Here is a tiny trained network, its code and every weight. The questions are about switching its units off for an input and a target symbol, where a switched-off unit gives its printed mean instead of its output.

import numpy as np


def w(rows, s, z=0):
    codes = np.array(rows[::2]) - 128.0
    scale = np.full(codes.shape[1], s)
    scale[-1] = z or s
    return codes * scale


def f(y):
    return np.maximum(y, 0)


def softmax(a):
    e = np.exp(a - a.max(-1, keepdims=True))
    return e / e.sum(-1, keepdims=True)


def log_softmax(a):
    a = a - a.max(-1, keepdims=True)
    return a - np.log(np.exp(a).sum(-1, keepdims=True))


def net(x, mask):
    ids = ['δεζηθλσφ'.index(c) for c in x.split()]
    T = len(ids)
    res = E[ids] + P[:T]
    u = 0
    for l in range(3):
        r = res
        for j in range(3):
            rows = slice(3 * j, 3 * j + 3)
            q, k, v = (r @ M[l][rows].T for M in (Q, K, V))
            z = softmax(np.where(np.tri(T) > 0, q @ k.T / 3**0.5, -1e9)) @ v
            o = O[l][rows]
            res = res + np.where(mask[u + j], z, o[:, -1]) @ o[:, :-1]
        u += 3
        y = f(res @ A[l][:, :-1].T + A[l][:, -1])
        res = res + np.where(mask[u : u + 4], y, B[l][:, -1]) @ B[l][:, :-1]
        u += 4
    return log_softmax(res[-1] @ U[:, :-1].T + U[:, -1])


Q, K, V, O, A, B = {}, {}, {}, {}, {}, {}
E = w([
[78,162,114,6,145,201],'δ',
[152,164,146,73,103,126],'ε',
[194,160,150,90,96,170],'ζ',
[129,125,145,179,28,137],'η',
[158,133,73,106,97,136],'θ',
[120,126,116,113,152,77],'λ',
[96,102,73,135,110,110],'σ',
[136,114,138,113,156,140],'φ',
],0.021)
P = w([
[102,163,81,177,175,105],'0',
[95,101,122,139,140,136],'1',
[113,249,123,166,106,139],'2',
[104,89,133,111,128,129],'3',
[138,247,139,175,96,137],'4',
[112,81,151,83,107,132],'5',
[190,247,161,145,129,130],'6',
[128,70,172,58,85,133],'7',
[170,247,175,129,105,153],'8',
[106,87,156,67,100,137],'9',
],0.013)
Q[0] = w([
[146,65,191,189,143,173],'0.h0',
[114,130,166,89,84,107],'0.h0',
[145,59,98,123,99,146],'0.h0',
[147,82,57,110,135,152],'0.h1',
[121,172,175,119,145,114],'0.h1',
[152,113,203,121,171,85],'0.h1',
[122,1,156,208,52,178],'0.h2',
[171,220,134,163,139,123],'0.h2',
[128,144,90,155,151,55],'0.h2',
],0.0092)
K[0] = w([
[196,112,41,200,112,159],'0.h0',
[179,182,98,104,95,116],'0.h0',
[224,128,110,189,214,137],'0.h0',
[105,187,130,171,171,183],'0.h1',
[217,12,215,146,150,191],'0.h1',
[102,149,151,65,118,120],'0.h1',
[137,63,143,148,254,101],'0.h2',
[183,230,118,202,84,109],'0.h2',
[100,152,62,189,126,116],'0.h2',
],0.0076)
V[0] = w([
[178,241,162,142,129,125],'0.h0',
[93,191,52,100,203,163],'0.h0',
[104,130,149,1,144,109],'0.h0',
[116,119,188,210,173,68],'0.h1',
[207,184,57,115,115,141],'0.h1',
[119,201,59,109,87,173],'0.h1',
[121,73,231,163,116,99],'0.h2',
[125,114,115,100,132,134],'0.h2',
[97,29,149,51,193,48],'0.h2',
],0.0054)
O[0] = w([
[190,20,138,160,100,80,217],'0.h0',
[219,85,107,191,117,178,187],'0.h0',
[130,152,183,192,80,28,173],'0.h0',
[126,157,253,163,116,93,49],'0.h1',
[102,176,239,151,86,128,204],'0.h1',
[114,80,217,54,152,117,209],'0.h1',
[115,118,54,127,112,173,53],'0.h2',
[76,210,35,119,178,130,129],'0.h2',
[57,80,161,41,112,239,1],'0.h2',
],0.0051,0.0053)
A[0] = w([
[56,1,205,77,93,8,251],'0.n0',
[182,219,160,117,154,106,16],'0.n1',
[71,75,118,131,109,71,20],'0.n2',
[133,204,199,135,77,170,216],'0.n3',
],0.0065,0.0031)
B[0] = w([
[66,82,119,71,141,86,215],'0.n0',
[17,98,118,163,80,150,206],'0.n1',
[119,134,75,170,126,152,135],'0.n2',
[162,191,155,157,79,5,254],'0.n3',
],0.012,0.0072)
Q[1] = w([
[146,254,116,70,170,92],'1.h0',
[162,79,173,52,190,190],'1.h0',
[152,26,171,83,95,183],'1.h0',
[145,59,128,158,61,117],'1.h1',
[126,201,176,172,187,146],'1.h1',
[111,141,184,151,129,180],'1.h1',
[205,142,200,105,79,160],'1.h2',
[185,146,130,72,144,182],'1.h2',
[158,120,125,56,172,180],'1.h2',
],0.0076)
K[1] = w([
[246,52,181,10,126,156],'1.h0',
[104,185,35,216,191,166],'1.h0',
[66,181,246,181,148,165],'1.h0',
[135,175,144,220,102,164],'1.h1',
[103,97,85,117,96,139],'1.h1',
[146,103,115,149,82,157],'1.h1',
[168,160,153,117,92,175],'1.h2',
[142,194,98,254,202,201],'1.h2',
[118,167,177,155,164,130],'1.h2',
],0.0076)
V[1] = w([
[80,94,114,126,210,80],'1.h0',
[121,169,225,112,89,81],'1.h0',
[219,134,155,83,130,162],'1.h0',
[209,123,140,67,69,84],'1.h1',
[69,123,166,102,160,142],'1.h1',
[146,133,36,159,214,119],'1.h1',
[178,62,95,89,210,69],'1.h2',
[246,38,83,139,154,174],'1.h2',
[148,117,139,156,27,254],'1.h2',
],0.0059)
O[1] = w([
[36,143,155,90,121,110,93],'1.h0',
[107,102,168,177,43,138,254],'1.h0',
[253,145,198,152,137,131,120],'1.h0',
[103,144,119,95,85,98,233],'1.h1',
[139,138,112,119,79,187,53],'1.h1',
[139,82,122,159,90,46,41],'1.h1',
[46,164,104,79,129,114,133],'1.h2',
[87,120,68,87,217,133,37],'1.h2',
[166,56,47,121,177,87,61],'1.h2',
],0.0072,0.0076)
A[1] = w([
[124,117,49,33,95,191,255],'1.n0',
[56,37,111,147,163,254,14],'1.n1',
[109,76,210,98,216,213,222],'1.n2',
[170,203,108,69,117,45,119],'1.n3',
],0.0057,0.0022)
B[1] = w([
[173,119,106,150,46,247,164],'1.n0',
[107,38,109,143,163,127,144],'1.n1',
[126,91,230,217,163,144,146],'1.n2',
[146,163,134,145,181,139,254],'1.n3',
],0.011,0.0085)
Q[2] = w([
[11,187,79,128,150,190],'2.h0',
[170,61,152,7,255,89],'2.h0',
[156,153,154,157,111,151],'2.h0',
[158,135,125,209,43,83],'2.h1',
[76,197,69,110,177,184],'2.h1',
[73,183,191,114,133,49],'2.h1',
[111,155,92,106,144,202],'2.h2',
[84,150,74,154,180,108],'2.h2',
[69,237,219,226,130,90],'2.h2',
],0.0078)
K[2] = w([
[69,103,153,146,160,160],'2.h0',
[113,197,103,234,213,117],'2.h0',
[253,85,219,100,111,119],'2.h0',
[201,65,173,89,130,129],'2.h1',
[38,125,152,172,166,179],'2.h1',
[77,127,168,43,145,131],'2.h1',
[58,95,69,145,97,90],'2.h2',
[85,116,140,105,81,156],'2.h2',
[131,56,164,32,77,99],'2.h2',
],0.0078)
V[2] = w([
[245,107,175,171,140,187],'2.h0',
[166,159,134,116,66,123],'2.h0',
[92,122,254,141,189,163],'2.h0',
[112,156,144,85,195,130],'2.h1',
[93,106,140,232,239,174],'2.h1',
[45,147,102,85,164,85],'2.h1',
[187,243,190,48,207,162],'2.h2',
[133,125,205,117,138,7],'2.h2',
[104,253,36,102,44,254],'2.h2',
],0.0067)
O[2] = w([
[184,106,208,54,148,151,166],'2.h0',
[180,98,124,47,184,152,211],'2.h0',
[96,177,193,143,137,170,141],'2.h0',
[128,95,123,115,174,146,66],'2.h1',
[126,229,157,83,80,173,7],'2.h1',
[59,166,119,37,85,125,47],'2.h1',
[116,54,194,96,121,103,121],'2.h2',
[169,70,123,2,42,153,226],'2.h2',
[81,76,112,136,144,77,110],'2.h2',
],0.0067,0.011)
A[2] = w([
[216,127,177,100,166,136,56],'2.n0',
[170,186,142,97,123,14,255],'2.n1',
[100,182,133,155,62,21,66],'2.n2',
[106,20,91,2,96,199,165],'2.n3',
],0.007,0.0029)
B[2] = w([
[39,178,103,254,57,70,222],'2.n0',
[98,86,80,103,239,87,250],'2.n1',
[118,43,122,74,98,253,229],'2.n2',
[119,226,87,165,192,159,242],'2.n3',
],0.0081,0.016)
U = w([
[98,41,193,190,194,239,78],'δ',
[155,38,148,61,41,179,136],'ε',
[109,164,138,176,67,70,156],'ζ',
[253,118,29,91,82,209,157],'η',
[140,121,79,30,208,95,214],'θ',
[47,141,140,71,65,116,118],'λ',
[74,139,58,201,107,154,3],'σ',
[136,217,175,111,114,189,155],'φ',
],0.0053,0.0063)

Each question gives the input, a string of symbols that net reads in full, and the target symbol t.
The units are the heads (3 rows each of Q, K, V and O) and the neurons (one row each of A and B). Each row of codes is followed by its name. A weight is (code - 128) times the scale printed after its matrix; where a second scale follows, it is the last column's (O, A, B and U).
mask holds one flag per unit, layer by layer, with each layer's heads first. A switched-off unit (its flag False) gives its mean, the last column of its rows in O or B, instead of its output. The means were averaged over made-up inputs and are rounded, as every weight is.
A unit's drop is (log p(t) with every unit on - log p(t) with that unit switched off) / (log p(t) with every unit on - log p(t) with every unit switched off).
k most important neurons: the k neurons with the biggest drops, biggest first
top k neurons in layer l: the k neurons of layer l with the biggest drops, biggest first
heads that matter: for each layer, one digit per head in row order, 1 if its drop is at least 0.15 and else 0, layers parted by /
input ζ ζ δ, target ζ: heads that matter	000 / 100 / 100
input φ θ φ φ σ, target φ: heads that matter	001 / 000 / 111
input ζ ε ζ φ η ζ λ σ δ, target σ: 2 most important neurons	[0.n0 0.n1]
input φ σ ζ, target σ: heads that matter	001 / 100 / 101
input ζ η φ ζ σ ζ ε ε σ, target ε: 2 most important neurons	[0.n0 2.n3]
input σ λ θ θ δ ζ θ λ ζ, target λ: 2 most important neurons	[0.n1 0.n0]
input σ δ λ ζ ζ ζ ζ, target ζ: top neuron in layer 1	[1.n3]
input η θ ζ φ λ, target φ: top 3 neurons in layer 0	[0.n3 0.n0 0.n1]
input δ λ ζ ζ ζ ζ δ φ σ, target φ: 2 most important neurons	[0.n3 0.n0]
input σ σ η δ θ ζ δ σ η φ, target δ: 3 most important neurons	[0.n3 1.n2 2.n3]
input λ δ φ φ θ θ φ, target θ: 4 most important neurons	[2.n0 0.n3 1.n0 2.n1]
input σ ζ φ ζ η η θ δ ε, target δ: heads that matter	001 / 000 / 001
input ζ η ε, target η: 4 most important neurons	[2.n2 0.n0 2.n0 0.n1]
input φ ζ ζ η φ, target η: heads that matter	000 / 000 / 001
input ζ ζ φ ε ζ, target ε: 3 most important neurons	[2.n2 0.n1 2.n3]
input φ σ η ζ ζ φ φ, target φ: 2 most important neurons	[0.n3 0.n0]
input ζ ζ ζ ε φ, target ε: heads that matter	000 / 000 / 001
input σ φ φ ζ φ θ θ ε, target θ: top neuron in layer 0	[0.n0]
input ζ φ ζ σ ζ ζ ε ε ζ, target ε: 4 most important neurons	[2.n2 0.n1 0.n0 2.n3]
input θ θ ζ ε ζ η, target ε: heads that matter	000 / 100 / 000
input ζ δ φ λ φ φ ζ φ η, target φ: 2 most important neurons	[0.n3 1.n2]
input ζ ζ ζ δ η, target δ: top neuron in layer 2	[2.n2]
input η δ θ, target δ: 3 most important neurons	[2.n2 1.n0 2.n0]
input ζ φ θ ζ φ θ φ ζ ε σ, target σ: heads that matter	001 / 000 / 100
input ζ φ ζ, target φ: heads that matter	001 / 000 / 111
input ζ σ φ η λ η λ η ζ, target η: 3 most important neurons	[2.n2 2.n0 1.n3]
input ζ ζ σ θ ζ δ ζ θ ζ, target θ: 3 most important neurons	[0.n3 2.n1 2.n0]
input δ ζ σ η θ λ σ ε, target θ: top 2 neurons in layer 0	[0.n1 0.n0]
